Below are the code and all the weights of a small trained network. Each question names an input and a class and asks about switching units off, where a switched-off unit gives its printed mean instead of its output.

import numpy as np


def w(rows, s, z=0):
    codes = np.array(rows[::2]) - 128.0
    scale = np.full(codes.shape[1], s)
    scale[-1] = z or s
    return codes * scale


def norm(h):
    return h / np.sqrt((h * h).mean(-1, keepdims=True) + 1e-5)


def f(y):
    return y / 2 * (1 + np.tanh(0.7978845608 * (y + 0.044715 * y**3)))


def log_softmax(a):
    a = a - a.max(-1, keepdims=True)
    return a - np.log(np.exp(a).sum(-1, keepdims=True))


def net(x, mask):
    res = np.array(x, float).reshape(1, 2) / 4 @ E
    u = 0
    for l in range(4):
        y = f(norm(res) @ A[l][:, :-1].T + A[l][:, -1])
        res = res + np.where(mask[u : u + 5], y, B[l][:, -1]) @ B[l][:, :-1]
        u += 5
    return log_softmax(norm(res)[-1] @ U[:, :-1].T + U[:, -1])


A, B = {}, {}
E = w([
[109,203,134,45,143,67,50],'x0',
[136,1,144,31,92,125,111],'x1',
],0.0091)
A[0] = w([
[68,139,122,106,89,152,128,33],'0.n1',
[120,100,105,172,161,84,122,53],'0.n2',
[109,223,104,124,175,153,116,58],'0.n3',
[223,223,45,246,233,163,220,2],'0.n4',
[163,207,55,183,251,108,93,184],'0.n5',
],0.012,0.008)
B[0] = w([
[134,168,124,63,146,175,139,117],'0.n1',
[225,133,98,161,126,179,123,120],'0.n2',
[193,108,81,143,248,120,185,179],'0.n3',
[127,165,173,220,46,122,195,252],'0.n4',
[236,100,209,228,130,176,228,246],'0.n5',
],0.011,0.014)
A[1] = w([
[33,158,46,90,107,173,149,66],'1.n1',
[175,245,59,110,238,119,85,182],'1.n2',
[160,166,51,177,141,166,151,2],'1.n3',
[171,63,91,246,164,247,236,227],'1.n4',
[203,182,132,109,150,67,91,87],'1.n5',
],0.011,0.0072)
B[1] = w([
[102,136,135,32,107,129,97,125],'1.n1',
[101,198,208,161,75,84,184,137],'1.n2',
[228,121,186,151,173,119,175,130],'1.n3',
[173,186,247,185,29,103,218,251],'1.n4',
[102,189,128,172,111,168,156,132],'1.n5',
],0.015,0.028)
A[2] = w([
[130,30,117,104,129,162,153,123],'2.n1',
[85,213,124,221,149,144,214,148],'2.n2',
[66,95,98,167,175,238,204,47],'2.n3',
[202,195,202,219,150,109,245,226],'2.n4',
[74,138,5,182,201,92,191,1],'2.n5',
],0.013,0.0082)
B[2] = w([
[196,37,88,120,178,76,158,132],'2.n1',
[87,187,168,163,48,93,238,184],'2.n2',
[153,166,127,154,61,75,230,125],'2.n3',
[126,163,248,149,57,97,217,255],'2.n4',
[186,62,10,101,169,93,75,128],'2.n5',
],0.014,0.041)
A[3] = w([
[111,36,110,61,98,90,114,120],'3.n1',
[29,116,13,241,155,191,178,2],'3.n2',
[106,229,198,95,129,114,161,152],'3.n3',
[188,210,19,176,219,110,90,140],'3.n4',
[123,251,28,174,218,175,129,63],'3.n5',
],0.012,0.0093)
B[3] = w([
[230,118,81,139,196,139,132,144],'3.n1',
[113,150,116,82,254,70,13,126],'3.n2',
[78,158,110,114,24,66,96,250],'3.n3',
[163,123,243,173,37,101,192,127],'3.n4',
[72,223,189,132,42,68,239,127],'3.n5',
],0.013,0.018)
U = w([
[85,198,228,198,66,189,194,248],'0',
[47,130,71,211,206,211,70,2],'1',
[108,169,111,52,67,84,23,81],'2',
[226,31,81,59,197,144,58,121],'3',
[3,121,67,187,192,230,120,2],'4',
],0.015,0.0093)

Each question gives the input, the list of numbers given to net, and the class t.
The units are the neurons (one row each of A and B). Each row of codes is followed by its name. A weight is (code - 128) times the scale printed after its matrix; where a second scale follows, it is the last column's (A, B and U).
mask holds one flag per neuron, layer by layer. A switched-off neuron (its flag False) gives its mean, the last column of its row in B, instead of its output. The means were averaged over made-up inputs and are rounded, as every weight is.
A unit's drop is (log p(t) with every unit on - log p(t) with that unit switched off) / (log p(t) with every unit on - log p(t) with every unit switched off).
most important unit: the unit with the biggest drop
k most important neurons: the k neurons with the biggest drops, biggest first
k most important neurons of layer l: the k neurons of layer l with the biggest drops, biggest first
drop when u is switched off: that unit's drop, to one decimal
input [7,7], class 3: most important unit	1.n4
input [4,4], class 3: 3 most important neurons of layer 0	0.n3; 0.n5; 0.n4
input [8,7], class 3: 4 most important neurons	1.n4; 2.n4; 2.n2; 0.n3
input [-2,8], class 3: 2 most important neurons of layer 0	0.n4; 0.n5
input [7,5], class 2: 2 most important neurons	1.n4; 0.n5
input [6,5], class 2: 4 most important neurons	0.n5; 1.n4; 0.n3; 2.n4
input [6,3], class 2: 3 most important neurons of layer 0	0.n5; 0.n3; 0.n4
input [4,2], class 2: 2 most important neurons of layer 1	1.n4; 1.n1
input [5,4], class 2: 3 most important neurons	0.n5; 1.n4; 0.n3
input [3,3], class 3: 2 most important neurons of layer 0	0.n3; 0.n5
input [2,3], class 3: drop when 0.n5 is switched off	1.0
input [3,7], class 3: drop when 0.n5 is switched off	1.0
input [0,8], class 3: drop when 2.n4 is switched off	0.4
